Here is a tiny trained network, its code and every weight. The questions are about switching its units off for an input and a target symbol, where a switched-off unit gives its printed mean instead of its output.

import numpy as np


def w(rows, s, z=0):
    codes = np.array(rows[::2]) - 128.0
    scale = np.full(codes.shape[1], s)
    scale[-1] = z or s
    return codes * scale


def norm(h):
    return h / np.sqrt((h * h).mean(-1, keepdims=True) + 1e-5)


def f(y):
    return np.maximum(y, 0)


def softmax(a):
    e = np.exp(a - a.max(-1, keepdims=True))
    return e / e.sum(-1, keepdims=True)


def log_softmax(a):
    a = a - a.max(-1, keepdims=True)
    return a - np.log(np.exp(a).sum(-1, keepdims=True))


def net(x, mask):
    ids = ['αδζηλμξπστ'.index(c) for c in x.split()]
    T = len(ids)
    res = E[ids] + P[:T]
    u = 0
    for l in range(2):
        q, k, v = (norm(res) @ M[l].T for M in (Q, K, V))
        z = softmax(np.where(np.tri(T) > 0, q @ k.T / 2**0.5, -1e9)) @ v
        res = res + np.where(mask[u], z, O[l][:, -1]) @ O[l][:, :-1]
        u += 1
        y = f(norm(res) @ A[l][:, :-1].T + A[l][:, -1])
        res = res + np.where(mask[u : u + 12], y, B[l][:, -1]) @ B[l][:, :-1]
        u += 12
    return log_softmax(norm(res)[-1] @ U[:, :-1].T + U[:, -1])


Q, K, V, O, A, B = {}, {}, {}, {}, {}, {}
E = w([
[119,203,100,87,81,143],'α',
[175,126,107,96,181,62],'δ',
[101,132,177,157,170,63],'ζ',
[124,149,217,64,92,59],'η',
[107,243,133,93,156,110],'λ',
[60,111,169,176,98,154],'μ',
[130,216,142,95,88,126],'ξ',
[108,143,171,124,177,201],'π',
[59,123,146,255,204,85],'σ',
[101,184,86,94,130,137],'τ',
],0.0041)
P = w([
[166,252,67,230,97,140],'0',
[153,218,84,204,106,138],'1',
[148,198,96,181,110,137],'2',
[134,181,105,166,116,135],'3',
[124,166,112,154,117,134],'4',
[118,150,116,136,124,134],'5',
[110,137,120,117,134,134],'6',
[102,121,133,97,129,131],'7',
[91,91,132,83,138,133],'8',
[85,66,153,57,147,136],'9',
[89,70,154,50,136,134],'10',
],0.0022)
Q[0] = w([
[194,2,126,197,130,156],'0.h0',
[166,21,139,191,136,126],'0.h0',
],0.0089)
K[0] = w([
[137,251,78,162,100,136],'0.h0',
[139,255,100,162,86,117],'0.h0',
],0.0093)
V[0] = w([
[58,135,149,116,12,243],'0.h0',
[191,130,32,108,8,86],'0.h0',
],0.0018)
O[0] = w([
[42,192,155,174,132,225,125],'0.h0',
[2,165,76,115,102,29,6],'0.h0',
],0.0026,0.0012)
A[0] = w([
[144,137,46,171,132,204,62],'0.n0',
[181,174,112,156,144,174,182],'0.n1',
[106,101,198,177,174,45,8],'0.n2',
[139,144,109,201,82,79,45],'0.n3',
[66,130,127,181,136,190,113],'0.n4',
[91,119,71,15,103,158,46],'0.n5',
[135,139,173,64,48,113,168],'0.n6',
[253,120,56,80,152,104,134],'0.n7',
[93,130,51,126,160,209,102],'0.n8',
[96,128,165,208,142,11,69],'0.n9',
[197,186,101,156,95,93,103],'0.n10',
[109,98,20,147,201,153,208],'0.n11',
],0.0029,0.0018)
B[0] = w([
[123,58,97,94,35,161,154],'0.n0',
[145,57,104,107,110,233,250],'0.n1',
[168,54,61,13,126,201,186],'0.n2',
[176,106,103,56,92,161,151],'0.n3',
[139,102,139,150,41,72,209],'0.n4',
[223,211,105,189,42,134,162],'0.n5',
[191,155,96,231,143,93,237],'0.n6',
[87,107,23,168,68,13,186],'0.n7',
[156,110,145,65,45,166,177],'0.n8',
[222,103,20,30,153,249,218],'0.n9',
[155,69,143,113,204,124,207],'0.n10',
[87,97,168,91,72,20,187],'0.n11',
],0.0022,0.0018)
Q[1] = w([
[109,49,116,167,185,77],'1.h0',
[181,254,102,58,43,104],'1.h0',
],0.0079)
K[1] = w([
[179,222,29,184,105,105],'1.h0',
[70,3,216,95,169,60],'1.h0',
],0.006)
V[1] = w([
[172,171,80,8,71,228],'1.h0',
[253,110,197,157,10,99],'1.h0',
],0.002)
O[1] = w([
[168,62,109,11,156,164,253],'1.h0',
[159,144,253,50,88,98,177],'1.h0',
],0.0034,0.0016)
A[1] = w([
[176,91,74,148,162,51,105],'1.n0',
[51,187,155,138,137,128,91],'1.n1',
[140,159,188,169,170,187,65],'1.n2',
[55,84,57,102,74,138,151],'1.n3',
[126,181,135,128,242,117,60],'1.n4',
[32,120,66,190,251,116,70],'1.n5',
[191,121,111,107,142,83,117],'1.n6',
[159,186,134,195,90,155,192],'1.n7',
[141,99,127,130,67,158,168],'1.n8',
[67,156,155,169,79,169,104],'1.n9',
[56,100,174,67,167,98,250],'1.n10',
[137,126,145,125,125,3,50],'1.n11',
],0.004,0.0016)
B[1] = w([
[123,95,162,101,116,191,194],'1.n0',
[137,95,143,147,88,147,160],'1.n1',
[83,106,197,108,131,122,181],'1.n2',
[65,132,165,148,174,122,184],'1.n3',
[70,93,120,149,175,140,159],'1.n4',
[174,160,95,254,146,103,172],'1.n5',
[122,87,126,108,163,106,201],'1.n6',
[131,61,146,140,138,107,251],'1.n7',
[118,98,146,134,169,123,205],'1.n8',
[132,65,113,137,101,102,189],'1.n9',
[201,151,107,186,80,120,245],'1.n10',
[67,141,195,89,137,80,178],'1.n11',
],0.0048,0.0022)
U = w([
[174,166,28,111,6,164,111],'α',
[181,56,46,53,200,72,86],'δ',
[165,107,148,67,176,243,114],'ζ',
[99,134,162,75,142,2,59],'η',
[60,222,118,122,201,135,189],'λ',
[119,66,103,247,117,101,197],'μ',
[228,208,188,126,62,91,253],'ξ',
[75,54,190,152,67,185,74],'π',
[147,164,100,215,180,127,92],'σ',
[27,144,48,69,81,147,120],'τ',
],0.0063,0.0012)

Each question gives the input, a string of symbols that net reads in full, and the target symbol t.
The units are the heads (2 rows each of Q, K, V and O) and the neurons (one row each of A and B). Each row of codes is followed by its name. A weight is (code - 128) times the scale printed after its matrix; where a second scale follows, it is the last column's (O, A, B and U).
mask holds one flag per unit, layer by layer, with each layer's heads first. A switched-off unit (its flag False) gives its mean, the last column of its rows in O or B, instead of its output. The means were averaged over made-up inputs and are rounded, as every weight is.
A unit's drop is (log p(t) with every unit on - log p(t) with that unit switched off) / (log p(t) with every unit on - log p(t) with every unit switched off).
The circuit of an input: a set's keep is (log p(t) with only the set's units on - log p(t) with every unit switched off) / (log p(t) with every unit on - log p(t) with every unit switched off). Starting from the 12 units with the biggest drops (on a tie, the unit counted first), units are removed one at a time, each time the one whose removal leaves the highest keep (on an exact tie, the one counted first), for as long as the keep stays at least 0.8.
circuit, biggest first: the units of the circuit, biggest drop first
most important unit: the unit with the biggest drop
k most important neurons: the k neurons with the biggest drops, biggest first
top k neurons in layer l: the k neurons of layer l with the biggest drops, biggest first
drop of u: that unit's drop, to one decimal
input α π π σ ξ μ π ξ μ λ, target π: most important unit => 0.h0
input α μ σ α μ α, target π: circuit, biggest first => [0.h0 1.n7 1.h0 1.n10]
input ξ δ μ ξ η ζ α, target δ: top 2 neurons in layer 0 => [0.n9 0.n6]
input α τ α, target τ: circuit, biggest first => [0.h0 1.n10]
input λ α ξ δ μ τ η α, target ξ: circuit, biggest first => [1.h0 0.n6]
input π ξ δ π α, target ζ: circuit, biggest first => [1.n10 0.h0 1.n8]
input λ ξ η ξ σ α, target μ: circuit, biggest first => [1.h0 0.n6 1.n7]
input σ π τ, target τ: circuit, biggest first => [0.n11 1.n10]
input α σ α, target μ: circuit, biggest first => [1.h0 1.n7]
input λ π σ τ σ τ ξ λ λ, target μ: circuit, biggest first => [1.h0 1.n1]
input η ζ π λ ζ π ξ, target ζ: 3 most important neurons => [0.n9 1.n10 0.n1]
input τ δ ξ, target η: circuit, biggest first => [0.h0 1.n11 1.n10 0.n9]
input ξ ζ ξ α σ ξ α τ, target μ: 2 most important neurons => [0.n5 1.n7]
input ζ π ξ η α α ζ ξ, target δ: most important unit => 0.h0
input μ ζ μ τ ξ ξ α η λ, target ξ: 2 most important neurons => [1.n10 1.n1]
input π η ζ τ π π η ξ λ, target ξ: 4 most important neurons => [1.n10 0.n9 1.n1 1.n3]
input λ μ μ ζ ξ σ η α, target ξ: 3 most important neurons => [0.n9 0.n5 0.n6]
input μ ζ π ξ, target ζ: 2 most important neurons => [1.n10 0.n1]
input λ ξ ξ λ α ζ μ ξ, target π: top 3 neurons in layer 1 => [1.n7 1.n10 1.n2]
input ξ α ξ τ, target τ: circuit, biggest first => [0.h0]
input π α π ξ α, target ζ: 3 most important neurons => [1.n10 1.n8 0.n1]
input σ μ τ τ μ σ σ δ, target η: top 2 neurons in layer 0 => [0.n7 0.n11]
input π ζ π ξ η ξ σ δ ξ, target η: 3 most important neurons => [1.n11 1.n10 0.n9]
input α ζ ζ α, target δ: top 2 neurons in layer 1 => [1.n10 1.n6]
input ξ ζ ξ, target δ: top 2 neurons in layer 0 => [0.n9 0.n10]
input η τ ξ ζ π σ ξ σ δ, target η: drop of 1.h0 => 0.0
input τ η τ ξ η ξ τ, target ξ: drop of 0.h0 => 0.0
input π ζ α π σ δ π μ τ δ τ, target η: drop of 1.n11 => 0.1
